Below is a small trained network, with its code and all its weights. Each question gives an input and a target symbol and asks what happens when units are switched off, that is, made to give their printed mean instead of their output.

import numpy as np


def w(rows, s, z=0):
    codes = np.array(rows[::2]) - 128.0
    scale = np.full(codes.shape[1], s)
    scale[-1] = z or s
    return codes * scale


def norm(h):
    return h / np.sqrt((h * h).mean(-1, keepdims=True) + 1e-5)


def f(y):
    return y / 2 * (1 + np.tanh(0.7978845608 * (y + 0.044715 * y**3)))


def softmax(a):
    e = np.exp(a - a.max(-1, keepdims=True))
    return e / e.sum(-1, keepdims=True)


def log_softmax(a):
    a = a - a.max(-1, keepdims=True)
    return a - np.log(np.exp(a).sum(-1, keepdims=True))


def net(x, mask):
    ids = ['βδθλπσω'.index(c) for c in x.split()]
    T = len(ids)
    res = E[ids] + P[:T]
    u = 0
    for l in range(2):
        r = norm(res)
        for j in range(3):
            rows = slice(2 * j, 2 * j + 2)
            q, k, v = (r @ M[l][rows].T for M in (Q, K, V))
            z = softmax(np.where(np.tri(T) > 0, q @ k.T / 2**0.5, -1e9)) @ v
            o = O[l][rows]
            res = res + np.where(mask[u + j], z, o[:, -1]) @ o[:, :-1]
        u += 3
        y = f(norm(res) @ A[l][:, :-1].T + A[l][:, -1])
        res = res + np.where(mask[u : u + 4], y, B[l][:, -1]) @ B[l][:, :-1]
        u += 4
    return log_softmax(norm(res)[-1] @ U[:, :-1].T + U[:, -1])


Q, K, V, O, A, B = {}, {}, {}, {}, {}, {}
E = w([
[58,98,98,89,157,128,133],'β',
[110,189,131,131,158,117,56],'δ',
[81,163,179,143,100,95,211],'θ',
[254,195,182,105,179,167,195],'λ',
[112,112,99,169,115,58,111],'π',
[90,125,194,69,107,110,125],'σ',
[84,157,81,164,126,160,185],'ω',
],0.026)
P = w([
[122,157,87,126,4,130,102],'0',
[121,150,98,108,74,116,121],'1',
[119,144,111,116,114,106,126],'2',
[125,137,120,126,139,113,136],'3',
[130,128,131,138,157,122,140],'4',
[136,120,144,150,174,123,146],'5',
[139,110,149,163,192,129,152],'6',
[145,105,158,177,206,132,158],'7',
],0.015)
Q[0] = w([
[75,191,144,144,207,80,125],'L0H1',
[247,124,119,136,127,120,97],'L0H1',
[96,165,181,181,108,120,162],'L0H2',
[123,80,178,75,102,174,110],'L0H2',
[138,105,84,136,144,109,177],'L0H3',
[89,210,73,177,179,108,160],'L0H3',
],0.012)
K[0] = w([
[235,52,168,147,212,155,173],'L0H1',
[141,117,132,98,101,183,151],'L0H1',
[222,120,193,131,196,112,129],'L0H2',
[75,101,119,57,10,91,96],'L0H2',
[121,128,70,149,194,180,72],'L0H3',
[157,116,24,149,238,130,175],'L0H3',
],0.011)
V[0] = w([
[110,198,182,139,170,122,77],'L0H1',
[255,81,124,165,131,104,101],'L0H1',
[189,168,145,93,93,115,181],'L0H2',
[158,121,89,30,138,175,102],'L0H2',
[177,173,61,97,134,178,108],'L0H3',
[177,124,93,147,104,125,169],'L0H3',
],0.0098)
O[0] = w([
[37,161,138,169,87,140,91,167],'L0H1',
[93,255,117,133,226,50,107,114],'L0H1',
[149,46,124,133,219,114,103,147],'L0H2',
[91,132,224,186,174,147,118,2],'L0H2',
[180,114,137,192,115,125,132,71],'L0H3',
[166,177,144,185,109,180,123,156],'L0H3',
],0.0097,0.0046)
A[0] = w([
[141,163,179,155,149,122,126,187],'L0N1',
[248,114,93,73,137,93,125,19],'L0N2',
[166,179,153,116,65,80,185,1],'L0N3',
[81,75,91,150,187,149,72,122],'L0N4',
],0.011,0.0056)
B[0] = w([
[77,5,214,103,150,201,45,252],'L0N1',
[125,160,208,101,122,216,164,171],'L0N2',
[139,51,99,163,193,120,254,185],'L0N3',
[119,36,65,125,119,228,188,233],'L0N4',
],0.0088,0.0021)
Q[1] = w([
[62,50,62,229,148,23,160],'L1H1',
[80,109,189,158,193,155,254],'L1H1',
[232,106,135,76,154,17,152],'L1H2',
[76,74,241,39,18,130,91],'L1H2',
[120,154,210,9,87,192,128],'L1H3',
[72,92,99,48,100,30,163],'L1H3',
],0.011)
K[1] = w([
[182,182,115,89,247,128,124],'L1H1',
[253,73,121,102,81,175,84],'L1H1',
[77,83,74,109,131,50,124],'L1H2',
[24,184,124,36,31,139,158],'L1H2',
[142,167,135,134,84,162,152],'L1H3',
[248,120,134,90,179,109,107],'L1H3',
],0.017)
V[1] = w([
[159,192,133,63,155,205,123],'L1H1',
[129,188,250,160,117,78,213],'L1H1',
[88,183,74,144,119,115,147],'L1H2',
[102,187,176,138,114,109,197],'L1H2',
[129,93,106,130,139,92,176],'L1H3',
[56,120,78,149,68,150,119],'L1H3',
],0.013)
O[1] = w([
[113,159,203,110,20,151,62,81],'L1H1',
[160,144,172,152,50,57,254,96],'L1H1',
[137,64,163,123,57,194,79,202],'L1H2',
[246,78,117,107,114,136,203,122],'L1H2',
[94,143,189,182,158,201,115,180],'L1H3',
[170,148,181,140,226,160,194,254],'L1H3',
],0.0095,0.0087)
A[1] = w([
[199,184,16,154,176,97,125,66],'L1N1',
[247,188,150,97,103,196,114,85],'L1N2',
[79,218,128,161,92,163,84,2],'L1N3',
[162,169,185,25,157,166,143,56],'L1N4',
],0.015,0.0073)
B[1] = w([
[125,188,146,142,201,102,103,253],'L1N1',
[143,94,171,204,112,196,90,166],'L1N2',
[2,68,157,184,115,84,167,174],'L1N3',
[117,202,107,168,75,152,114,172],'L1N4',
],0.026,0.0065)
U = w([
[111,178,62,131,73,133,126,191],'β',
[148,146,120,126,215,86,101,164],'δ',
[165,118,248,74,134,108,112,111],'θ',
[194,111,145,181,115,179,98,153],'λ',
[33,97,147,189,141,124,97,2],'π',
[129,70,111,50,146,151,54,189],'σ',
[149,125,151,129,144,123,228,108],'ω',
],0.013,0.0064)

Each question gives the input, a string of symbols that net reads in full, and the target symbol t.
The units are the heads (2 rows each of Q, K, V and O) and the neurons (one row each of A and B). Each row of codes is followed by its name. A weight is (code - 128) times the scale printed after its matrix; where a second scale follows, it is the last column's (O, A, B and U).
mask holds one flag per unit, layer by layer, with each layer's heads first. A switched-off unit (its flag False) gives its mean, the last column of its rows in O or B, instead of its output. The means were averaged over made-up inputs and are rounded, as every weight is.
A unit's drop is (log p(t) with every unit on - log p(t) with that unit switched off) / (log p(t) with every unit on - log p(t) with every unit switched off).
The circuit of an input: a set's keep is (log p(t) with only the set's units on - log p(t) with every unit switched off) / (log p(t) with every unit on - log p(t) with every unit switched off). Starting from the 12 units with the biggest drops (on a tie, the unit counted first), units are removed one at a time, each time the one whose removal leaves the highest keep (on an exact tie, the one counted first), for as long as the keep stays at least 0.8.
circuit, biggest first: the units of the circuit, biggest drop first
top k neurons: the k neurons with the biggest drops, biggest first
top k neurons in layer l: the k neurons of layer l with the biggest drops, biggest first
which heads matter: for each layer, one digit per head in row order, 1 if its drop is at least 0.15 and else 0, layers parted by /
input δ σ δ, target β: which heads matter -> 111 / 001
input θ π θ, target δ: which heads matter -> 010 / 100
input β ω π π δ δ ω, target δ: which heads matter -> 101 / 101
input δ π ω, target λ: which heads matter -> 100 / 010
input β π β δ δ π, target σ: top 3 neurons -> L0N2, L1N1, L1N3
input δ θ δ, target ω: which heads matter -> 100 / 101
input δ δ δ, target π: circuit, biggest first -> L1N3
input β β θ π π θ, target δ: which heads matter -> 110 / 100
input δ λ θ π β, target β: circuit, biggest first -> L1H1, L1H3
input π π δ δ δ π ω, target λ: which heads matter -> 101 / 010
input ω ω β δ π β π, target σ: which heads matter -> 000 / 110
input ω π σ β π δ, target π: circuit, biggest first -> L0H2, L1N3
input ω δ β δ, target σ: circuit, biggest first -> L1H1, L0H1
input π δ δ β β δ, target σ: which heads matter -> 001 / 101
input ω π π δ σ π λ, target λ: top 2 neurons -> L1N2, L1N4
input ω β π ω θ δ θ π, target λ: top 2 neurons -> L0N1, L1N3
input λ θ π σ, target σ: circuit, biggest first -> L1H3
input θ σ δ π π ω δ β, target σ: which heads matter -> 000 / 100
input δ ω σ δ, target λ: which heads matter -> 000 / 001
input λ π π σ, target σ: circuit, biggest first -> L1H3, L1H1
input π θ π, target ω: circuit, biggest first -> L1H1
input θ λ δ π ω ω, target ω: top 2 neurons -> L0N4, L0N2
input π π θ δ θ δ, target ω: which heads matter -> 010 / 100
input π σ π, target β: which heads matter -> 010 / 010
input π σ δ σ δ π, target β: which heads matter -> 110 / 001
input π θ ω ω θ, target λ: top 2 neurons in layer 1 -> L1N3, L1N1
input θ π π, target δ: top neuron in layer 1 -> L1N1
